Here is a tiny trained network, its code and every weight. The questions are about switching its units off for an input and a class, where a switched-off unit gives its printed mean instead of its output.

import numpy as np


def w(rows, s, z=0):
    codes = np.array(rows[::2]) - 128.0
    scale = np.full(codes.shape[1], s)
    scale[-1] = z or s
    return codes * scale


def norm(h):
    return h / np.sqrt((h * h).mean(-1, keepdims=True) + 1e-5)


def f(y):
    return np.maximum(y, 0)


def log_softmax(a):
    a = a - a.max(-1, keepdims=True)
    return a - np.log(np.exp(a).sum(-1, keepdims=True))


def net(x, mask):
    res = np.array(x, float).reshape(1, 8) / 4 @ E
    u = 0
    for l in range(2):
        y = f(norm(res) @ A[l][:, :-1].T + A[l][:, -1])
        res = res + np.where(mask[u : u + 7], y, B[l][:, -1]) @ B[l][:, :-1]
        u += 7
    return log_softmax(norm(res)[-1] @ U[:, :-1].T + U[:, -1])


A, B = {}, {}
E = w([
[129,128,131,127,128,127],'x0',
[126,128,128,127,127,128],'x1',
[128,128,129,128,127,128],'x2',
[130,127,130,128,130,127],'x3',
[125,130,126,127,127,130],'x4',
[66,102,87,129,110,1],'x5',
[175,86,87,1,39,124],'x6',
[38,43,192,110,192,160],'x7',
],0.0078)
A[0] = w([
[205,206,59,83,75,111,36],'0.n1',
[51,137,120,180,173,166,74],'0.n2',
[96,152,128,184,92,42,204],'0.n3',
[192,250,85,221,121,93,154],'0.n4',
[209,179,169,172,155,204,203],'0.n5',
[134,75,121,58,106,132,4],'0.n6',
[172,102,161,53,116,242,120],'0.n7',
],0.011,0.0024)
B[0] = w([
[172,123,193,187,122,97,238],'0.n1',
[206,147,126,128,94,100,206],'0.n2',
[133,130,106,107,215,102,224],'0.n3',
[59,131,75,80,149,173,254],'0.n4',
[90,129,149,135,6,160,236],'0.n5',
[84,109,108,100,88,113,184],'0.n6',
[128,183,98,147,234,180,227],'0.n7',
],0.018,0.0083)
A[1] = w([
[179,131,164,173,177,32,68],'1.n1',
[40,66,92,83,99,118,5],'1.n2',
[139,157,143,119,110,168,121],'1.n3',
[176,172,180,183,125,152,57],'1.n4',
[220,149,205,143,89,147,130],'1.n5',
[174,123,169,215,116,19,22],'1.n6',
[200,165,209,255,131,167,69],'1.n7',
],0.014,0.0021)
B[1] = w([
[115,159,148,175,6,231,224],'1.n1',
[235,103,202,168,115,94,200],'1.n2',
[111,125,150,212,122,29,183],'1.n3',
[117,47,101,18,113,74,205],'1.n4',
[174,93,175,136,211,126,208],'1.n5',
[16,207,114,170,73,202,212],'1.n6',
[196,53,124,74,138,1,254],'1.n7',
],0.013,0.0099)
U = w([
[105,154,136,184,47,169,182],'0',
[203,43,169,102,132,75,5],'1',
[133,150,82,130,248,168,176],'2',
],0.014,0.00035)

Each question gives the input, the list of numbers given to net, and the class t.
The units are the neurons (one row each of A and B). Each row of codes is followed by its name. A weight is (code - 128) times the scale printed after its matrix; where a second scale follows, it is the last column's (A, B and U).
mask holds one flag per neuron, layer by layer. A switched-off neuron (its flag False) gives its mean, the last column of its row in B, instead of its output. The means were averaged over made-up inputs and are rounded, as every weight is.
A unit's drop is (log p(t) with every unit on - log p(t) with that unit switched off) / (log p(t) with every unit on - log p(t) with every unit switched off).
The circuit of an input: a set's keep is (log p(t) with only the set's units on - log p(t) with every unit switched off) / (log p(t) with every unit on - log p(t) with every unit switched off). Starting from the 12 units with the biggest drops (on a tie, the unit counted first), units are removed one at a time, each time the one whose removal leaves the highest keep (on an exact tie, the one counted first), for as long as the keep stays at least 0.8.
units of the circuit, in order: the units of the circuit, biggest drop first
k most important neurons: the k neurons with the biggest drops, biggest first
top k neurons in layer l: the k neurons of layer l with the biggest drops, biggest first
drop when u is switched off: that unit's drop, to one decimal
input [-6,-6,-3,1,0,-2,5,3], class 2: units of the circuit, in order => [0.n7]
input [-3,5,3,5,2,6,-1,2], class 0: 2 most important neurons => [0.n4 0.n7]
input [-8,0,-1,-3,-6,1,-3,-5], class 2: top 2 neurons in layer 0 => [0.n4 0.n3]
input [-4,8,5,6,8,3,7,-8], class 0: units of the circuit, in order => [0.n1 1.n6]
input [-1,3,-4,-5,8,1,-3,3], class 0: top 2 neurons in layer 0 => [0.n5 0.n7]
input [-3,3,6,-4,-3,4,7,-5], class 0: units of the circuit, in order => [0.n1 1.n6]
input [-3,-4,-5,-1,-6,1,0,-8], class 2: top 2 neurons in layer 1 => [1.n1 1.n7]
input [-8,3,-2,6,1,-3,-6,1], class 1: 2 most important neurons => [0.n2 1.n6]
input [2,5,3,7,7,-7,-4,1], class 1: 4 most important neurons => [0.n4 0.n2 1.n6 1.n7]
input [-4,-1,4,5,3,1,-2,6], class 0: 4 most important neurons => [0.n5 0.n4 0.n7 1.n6]
input [-3,-1,-7,8,-5,-2,-6,1], class 1: 3 most important neurons => [0.n2 0.n6 1.n6]
input [4,4,1,3,4,8,-2,7], class 0: top 2 neurons in layer 0 => [0.n4 0.n7]
input [-2,-7,-6,3,3,3,-8,-1], class 2: 2 most important neurons => [0.n4 0.n1]
input [1,3,-2,-6,2,5,-7,-8], class 2: units of the circuit, in order => [0.n4]
input [-6,-4,-8,5,5,8,2,-4], class 0: top 2 neurons in layer 0 => [0.n1 0.n7]
input [-2,-6,-3,-8,3,4,0,-4], class 2: drop when 0.n3 is switched off => 0.1
input [-1,4,7,4,-7,2,2,-2], class 0: drop when 0.n1 is switched off => 1.9
input [4,-1,8,-7,-6,-1,6,7], class 2: drop when 0.n7 is switched off => 1.1
